Each row has a hidden value; after the row comes its band, the name of the range that the value falls in. Each part has its own.
[-109 -121   92 -181  -33 -151  287  -87  123   11 -318  -22   15   67
   51   47 -243 -219  130  -37  382  227 -141  159   43 -235  141   54
  362  -34 -156  352 -245  -19  -22   49  118   22  122   40  159 -128
  245 -262 -235  114   80]
dur
[  56  -25   28  -76  -64  175  -47  -64   29   87  -49    8    4   67
 -143  -23  -27  143  156   80  140   17 -157    6   80  130 -183  167
 -121  239 -266  180 -141 -156  -52  -54  245  124 -142  -43  -34 -108
  -45   69   -5   -9 -106]
Zileg
[ -18   50  135  128   -2   43 -183  -22  -20   72  394 -190 -296   82
   78  -35  120  108  306  -26   77  142  -41 -146  248  150 -217   40
  -50  202   22   52  172    4  -63 -279    8   45  -66 -147 -158 -231
  189  128  -96   38   96]
zif
[ -96  -23  164 -264    7 -217  415  -94  120   99 -443  -48  121  -70
   19  308 -202 -201  275 -104  233  286 -118  190  131 -202   19  184
  519  -43 -115  242 -298 -288  -74   53  153   93  153   67  211 -101
  269 -251 -260  246  253]
zif
[-255  145  -44   -5 -256    0  -93  464  234 -147 -164  -86 -190  133
 -217  142  -18 -315  239 -336  462  247  233 -261 -231  -49  198  229
  218 -224  185 -241  136  195   -6   51  435  -96  144  -74 -146 -127
  253 -113 -225 -196  291]
Dubi
[-105 -177   85   19    0  -21   74 -106  330  166 -272  234 -166   48
  143  144 -183  -16  301 -169   85 -251 -113  161  -86 -211  284    2
  307 -484  -75  135 -225 -107  239  347 -261  279  -87  -55  380  218
  206   -3   17   72 -344]
rinos
[-345  121  -13  209 -266 -228 -249  281  298 -186  -12 -219 -102  112
  -74  145  122 -196  365 -407  362   82   25 -316 -352   -3    7  163
  233 -278  446 -500   93  186   83 -143  261   64  112  -90  -12 -236
  233   14 -137 -233  313]
denup
[-447  -39 -141  312  328 -209 -120  488  205 -362  272 -197 -246   17
 -146 -188  175 -313  -62 -308  208  -15  290 -358 -200  151   95  -64
  140 -361  423 -454  -26  246 -127 -315  243  110  124  204 -186  -81
  361  157 -277 -188  330]
luv
[-197  -60   94 -299  -19  -65  392  -20   71  123 -452  -52  112 -104
  -29  197 -226 -109  353  -36  143  325 -143  140   74 -230  146  228
  317 -232  -10  262 -248 -335 -109  187  107  114  154   84  224 -140
  160 -345 -304  291  140]
sopul
[ -94   -5  243 -122  -52  -57  136   13  172  158 -276   36 -158   52
   -4  312  -89  -83  439 -135  -32   69 -198  112  -87  -64   91  139
  516 -425   69   92 -273 -199   10  330  -69  188  -99   75  298   87
  190 -268 -192  177  -22]
dur
[-149 -236  158 -121   44   64  230   61   73   15 -124   54 -209 -118
   51 -175 -244  -51   82   44  329  305 -158   85  300  -34   43   49
  -69   -1   74  454   15 -248  -54   57   68   71   95   30  224 -135
  227 -164 -157  368 -243]
dur
[-195 -148  -34   12  124  -76   27   25  194  -34 -197   24  -56   67
 -162 -263 -118   45  -76   76  185  -19 -346  115 -136    6  140 -135
   90  -66   79  229 -216  -65   28 -105  243  136 -112  230  200  102
  -50 -187   14  117 -121]
fego
[  13  -63  -77  -35  -24  201  -16   23 -101   14  206  104 -114  272
  -87 -183  -76  108  -83  125  272  104 -131   82    6  148 -109   77
 -320  290 -269  336  -72   90  -12 -123  257  -47 -203  -18  -61 -108
 -137  -46   25   80 -188]
sopul
[-198 -188   37 -334  173  102  376  246   95   14 -355   79  -64 -180
  -95  -28 -264 -251  153  -50  208  332   60  102  268  -67  236  102
  175 -367  134  200  -92 -250 -212  313    2  106  274  154  206  -11
  289 -229 -238  401  -66]
zif
[-243  151 -115  280 -203 -252 -104  242  395 -101   -1 -145   11   77
 -124   85   95  -48  264 -201  240   12   44 -268 -350  -37   63   68
  127 -305  332 -430  -96  -32  129 -334  354   42   93  -37  -16 -163
   15   14    7 -118  296]
Zileg
[  69 -118   76 -119 -219  199   -5 -135  -87   33  175 -462 -307  143
   98  124  173  -26   85  -89 -153  120  -32  118  163  262  -11  -78
   79   27  249  249   80   23  199   48  -64 -108 -171 -147  122    3
  -54 -198   29  206  -44]
rinos
[ -29   77 -252  -36  177  265 -103   31 -189   47  102  168  -10  132
 -267   20  -30  -15 -143  -92    4   59  336  135  -66  128   14  -54
 -313   27 -223  243   88  178   58  -49  256   59 -198   23    8   80
 -299 -104  179  -45  -53]
dur
[  -3  109 -243 -236   18  114  -13  100   11   67 -167  153  267  190
 -366 -144 -118  200  -31  150  273  142 -268  149  -67  190  -83   78
 -229  253 -143   15 -118  -20 -130 -143  422   27  -40  129   20  -49
 -337 -113  230  195    0]
zif
[ -10  -33  105  -76    5 -145  215   71  226    8 -233  -94 -118  128
 -111   87  -20  -41   40  -71  126  -63 -429  158 -144  180   83   74
  412  -64   74  -19 -450 -105   33  122  185   -9 -168  125  214  150
  -14  -85  -59  262  -31]
denup
[  24  170 -237 -166  219   10    4  -54 -118   46 -105  126  218  290
 -312  164  -31 -117  -43 -113   88   -3   77  216 -239   43  -15   -1
  187   50 -408   25 -285  345 -103  -36  254   72 -152  144  -59   86
 -206 -138   59 -135  224]
dur
[-141  -38 -254  -27  220  144   18  -46  -57   77  -19   79  -34   16
  -84   39  -62  -19    2 -247   45  -86  291  157   28  -95  144  -26
 -164 -160 -260  114   42  242   50  157 -134  208   -3  -71   88   76
  -14   71   36   39 -171]
sopul
[-199   35 -590   -7   29  210 -145   13  -72  122  -73   45  183  217
 -426  -74   76  162  -76 -161 -115 -322  129  235 -314 -131  -23   58
 -299  -67 -481 -189  -94  303  -80   98  -13  363 -136   93  -72  292
 -350  131  186  -37 -125]
fego
[ -15 -231  130  -24 -195  173  -10  -13   31  -45  -86 -231 -322  -89
 -156   34   71 -301   55 -216   37  101   77   66  162   36 -227   11
  175   28   18  235   51  -69  -39   78   66  156  -89   -2   53  139
  184  -46  -89   40 -124]
rinos
[ 124   34    0 -116 -170  190  -48   35  152   99    3 -244 -179  129
  -73   15   79  175  200    6   52    7 -195   -9  107  250   93   25
    9   33   81  -20  -35    2   82   69   64  -80  -76 -160    0  -21
  -85   11  100  168 -111]
Dubi
[-175  -46  -98  203 -128  -33 -214  210  174 -188  100  -89 -206  142
 -168 -132   62 -256    8 -235  311    2   87 -143 -220   50   -7  -36
   42 -105  175 -175   51  258   35 -159  238   30  -24   -2  -65  -21
   79   49    0 -189   58]
kirug
[-116  -32 -421 -155 -160  322  -43   83  -84  155  -34  145  120  278
 -228  -60  -62   91   74   33  -14 -101   52  176 -192  -30  104  201
 -309  -82 -248  -44  -54  -35   -5  122  100  106 -140   14  -37  156
 -333    9  165   67  -55]
Dubi
[-127 -110 -114 -130 -105  198  -44  245  -37   65  288   70 -135  433
   -1 -106   34  171  121  205   85  -25 -213   27   29  233 -193  283
 -110  171 -112  -66 -118 -214 -148 -140  144   96 -181  142 -174   46
  107   83  -40  168   95]
fego
[-306  149 -370 -124  153  146   -1  159 -146   81  -66   -2   92   22
 -231 -119 -119  188  -47  -54  123  229  182   97   -8   -1  267   42
 -451   12    0  141  260   72   17  -26  256   18   69    5   72 -112
 -277 -177   53  226   64]
denup
[-174   60 -253 -176  -23  203    3  154  -90   95   54  -52   24  218
  -58  196   46   87  113  -67  -23   24  260   37   30  105   39  248
 -112   54 -126  -41   65 -133   37  -65  221   77  -59  -12 -115   25
    8   22  -10   30  284]
fego
[  61 -264 -215  -57 -229  116   47  114  239 -116  147 -149  -73  303
  -31 -214   68  -92  -50   46  223 -110 -163   46  -29  168  -33  -78
   -8 -111  111 -193 -250  139    5  -92  -47  -21   48    6  -45   64
    0   83  186  154 -174]
Vudo
[-163  -36   -8   48 -174  -20 -225  235  299 -180 -136 -285 -141   73
 -261 -299   42 -158  171  -46  308   82 -238 -248 -199   88  180  -52
  200 -159  349 -206  -37  156  -81  -72  312  -39   67   55  -91 -124
   74  -79 -120 -171   99]
luv
[-179   37  -55  153 -183   62 -227  149  149  -98   28 -383 -266  -50
 -167   54  189 -115  144 -330   96   63  265 -205  -22   38   -5  -12
   26  -82  203 -121  253  161   87 -104  185   83   41 -139  -89  -62
  140   33  -72 -157  111]
rinos
[-124  -73  -92   58   45  -46   -5  161  235 -178  -44 -323 -206   39
 -114  -64  133   39 -261 -192  159  -81  -69   11  -41  332  118 -160
   15   39  335  -34  -33   95  239 -134  288  -27  -70   26  164  101
  -27   -2  124  152  -75]
Vudo
[  25 -200  149   -9 -247  -96  172 -128  332   81 -299  152  -45   71
    8   97 -162 -180  329 -132  272  -85 -376  164 -153 -202  -29  110
  372 -300  -92   43 -416  -92   47  258 -130  179  -40  -40  295   77
  117  -29  -17  132 -326]
zif
[ -19 -136 -130 -414  -63  409  -17    1  -88   47 -118 -470  -57   58
  -69  -40   95   39  162   51 -205   81  -29   35  210  303  299   12
    4 -109  275   70   57  -71   15  248  -12  -64   -3  -46    4   -8
  -92 -151  -20  128   62]
Vudo
[-110 -100  182  106  -11   72 -197  100   43 -118  235 -256 -346  -49
  -43  -50  146  -85  174 -165  115  183   71 -185  207  197 -303  -44
    8    2  222   58  177   75  -98 -148   30  184   12  -17  -25 -183
  325   -3 -142   -4  -48]
dur
[-296  -42 -107   63  191   21  -43  184  134 -109   52 -106 -179   28
   34 -164  -56  -18   56 -124  210   75   94 -153  -74   61  454  -91
  -99 -318  337   48   90  154  159  -21  129  -56   59  -44   78 -158
   69  -91 -105  -14    1]
Dubi
[-148   15 -389  -11   58  253  -86  126  -39   -1  -65  -37   42   43
 -403 -229   -2  158 -199  -36   60  -38  142   83 -123   63   69  -32
 -468   11 -212   95   19  188  -26   38  228  149  -60   51    6   47
 -335  -31  121   64 -233]
kirug
[ 141  -79  -45 -185 -298  131   94  122   85   22  220   68 -100  436
  158  232   26  -27  169 -115  359  -17 -109   92   84  257 -244  299
   22  150 -123 -211 -155   78   46   48  -42  -65  -37 -194  -45  -49
  169  206  122  205  -82]
sopul
[-239  -51 -369  -63   98  193  -66  -70 -227   76  -43   39   74  151
 -254  -56  -22  -80   -4 -176  -15  -90  133  202 -181 -170   38  118
 -163   26 -383   97   -6  217  -90   77   59  216 -157   62  -88  144
 -179   29  -42 -110   37]
fego
[-173    4 -131   97  107   52 -167   94   11  -89  116 -256 -204  -33
 -125  -60  120  -91  -27 -259   37   37  208  -59   37  170   82 -125
  -74  -49  257  -62  223  182   82 -127  114   46  -14  -43   13   -5
   -4   41   46  -11   88]
dur
[-289  -32  -58  206 -106  -12 -245   89  239 -145   87 -251 -123 -121
   53 -138   17   -5  233 -191  350  191  267 -348   64  -81  125  -95
 -235 -165  356   -4  366  113  170 -307  168   82  258 -218  -13 -407
  229   -2  -48 -196   55]
Dubi
[ 135   23   70  -74 -308  172  -22  125   90   39  245  -48 -111  186
   -1   75   33  117  226   89  301  276   19 -102  260  211 -380  166
 -197  242  -70   67   58 -122  -51 -240  200  -13   62 -161 -116 -285
  127    5   69  173  -39]
Zileg
[-378 -204 -204  -82  139  160  -87   23 -214   12  112 -557 -366   77
   91 -137  207   52  -81 -223 -360 -267  -54  162   76  274  364   44
    9  -11  314  -64  183    4  142  280 -229   65 -229    9  122  261
   16  166 -166  218   79]
luv
[-347  -63 -268  -16  215    3 -102   26    3    0  -61 -423 -109   11
   22   29  200  149  -71 -285 -285 -386  -11  101  -57  315  354   23
   40  -73  353 -294   56  -78  266  112  -33  142 -174   12  206  245
  -74  250   43  113  169]
zif
[  46  114  508  171  233  -78  -17  -18  255  111 -186  139 -355 -350
 -147  228  -79  -41  368 -218  101  208  -42 -101  193   46 -127  -59
  315 -167   61  337  -20 -223    7   22  187  226 -116  -23  252  -42
  244 -114 -118   59 -199]
denup
[-108    8   42  -92  149  -41  243  -71  278  255 -411  233   25 -108
   89  370 -198   36  410 -218  -14 -174   38  141  -14 -189  370  174
  314 -491 -120   29 -265 -310  199  376 -137  243   -4  -92  351  141
  137   46  -49  144 -115]
luv
[ -32  140  -55  129  -65   83 -339 -156   39  100   29    0  -75   78
 -191    9   17   45  261 -174   88   65   28  -14 -150  -83    5 -148
  -67  -81  -36  122  193  303  111  -96   86  116 -128 -138   41  -69
 -184 -133  156 -197  -75]
rinos
[-293 -245   16  -36  209 -101  307   12   51   -1 -117  -93 -216 -103
  127  -60 -133  -75  -60 -163  139   33  -44  205  190  -84  158   20
   90 -101   20  282  -89 -120   39  149 -135  170   60   63  296   52
  278  -19 -223  387 -160]
Zileg
[-115 -112   44  -61  -18 -226  180  153  281   50 -143  262 -136  261
   65   50 -183  -95   21  -68  353  -65 -283  252  -31    0   16   76
  391  -32  -28  -26 -241 -150   51    4   52  109  -41  152  258  243
  260    6   56  325  -16]
luv
[-254 -157 -282  -58 -290   42  -72  179   96 -107  -26 -437 -164  199
  -13  -82  114 -218  -35 -201  105 -100  162   18  -31   28  196   64
  138  -31  176 -252  118   95   84   24   26    3   98  -40  -62  111
  165  109  -57    3  258]
Zileg
[  80   72  204 -127 -251  292 -100   47   38  216  133    1 -162  132
   50  129  -36  161  550  217   14  267   28 -177  222   90  -64  235
  -34  -18  -60  237   73 -378  -25  -50  174    3  -69 -152 -118 -260
  123 -133 -118   -1   87]
luv
[ -23 -111  395 -127  332 -110  241  -47  104  -57 -248   27 -101 -216
  -98  157 -102 -239  241 -160  193  274 -229   19  157   86 -171   13
  455 -157   80  284 -334 -107 -202   69  124  190   -3  166  208 -127
  323 -212 -288  126  -69]
Dubi
[-186  -36 -437   81   83  163  -84  -30  -55   63  101   37   25  204
 -158 -165  -11  190 -232   -3    6 -176  237  168 -136  -78  118  -89
 -408   56 -355  215   22  163  149 -148  135  168 -144   21   -4  129
 -256   13  162  -20 -117]
Vudo
[   0   21 -231 -175  -83  123   67   93   41  -94  -45 -315  138   97
 -144  162  101 -188    0  -76   60  123  431  -68   55  125   33   25
   68  -39  -28  -69  -85   39    9 -166  295  -32  155  -30 -159 -129
   26  -71  -14 -120  358]
Zileg
[ -50 -158  289   46  176 -129  241  -90  199   58 -155  194 -200 -146
   82   65 -223 -164  162  -66  173  168 -122  125  119  -85   66  -99
  274 -269  111  427 -200 -261   91    6   32  125  -46   69  370   11
  177 -217  -64  241 -192]
dur
[ -35 -169 -114  -63 -140  209 -122   -8   15  -51   85 -153 -212  274
    5   59  120  -71   -6 -242   49 -198  -47  117 -122  225   44   20
   11  -80   69  -40  -37  267  198  224  -87   39 -215 -107  109  152
  -28   63  103  -11 -229]
Vudo
[-254  110 -356 -148 -101  224 -168    3 -186  189 -268   64  140  147
 -440 -108 -109  102   63   -4   11   77   15  206 -221 -213   78  145
 -217  136 -374  206  134   34 -104   52  321  192 -156  114  -41  130
 -341 -206   22  -49  109]
rinos
[   2 -105   93  -58 -137  238  -86  263   20   23  433   94 -368  379
  141   -3   58  214  101   72  289   36 -127  -55  257  375 -352  279
 -218  354 -118   51   70 -118  -27 -133  113   47 -168  -72 -140  -66
  315  210   -7  199 -147]
fego
[ -97  145 -254 -126  102   84 -145  -63 -118   11 -104  -19  164  164
 -260  108  -10  -83    3 -183  161  103  247   85 -115  -36   20  -21
   -8  135 -270  111   81  333   -2 -137  309   79  -38    3 -100  -45
 -114 -130   52 -242  251]
Vudo
[-344 -165   14    7   99 -103  179   83  160  -57 -162  -60  -82 -112
   63 -127 -166   -1   88  -70  250  159 -119    2   12  -76  233   19
  -39 -242  274  207  -56 -172   86    5  101  106  110   52  289 -167
  138 -169 -169  242  -96]
dur
[-271 -152   42   -7  151  147   15   86 -188   73  370  -56 -297  117
  220    1   31   71  183    7  -79   52  151  -26  264  103  -91  231
 -119   47  -69  194   98 -255  -64  -57  -83  184 -114   15  -60  -93
  346  114 -302  135  100]
luv
[-107   12 -243   94   58  -16  -91  -31  -19  -21   90   96   77  283
 -221 -179  -26   12  -57  -22  181  -80 -188  115 -349    8  -12  -26
 -126    9 -185   10 -236  291  -20 -124  184   64 -197   91    4   -5
 -293  -44   83  -56  -66]
denup
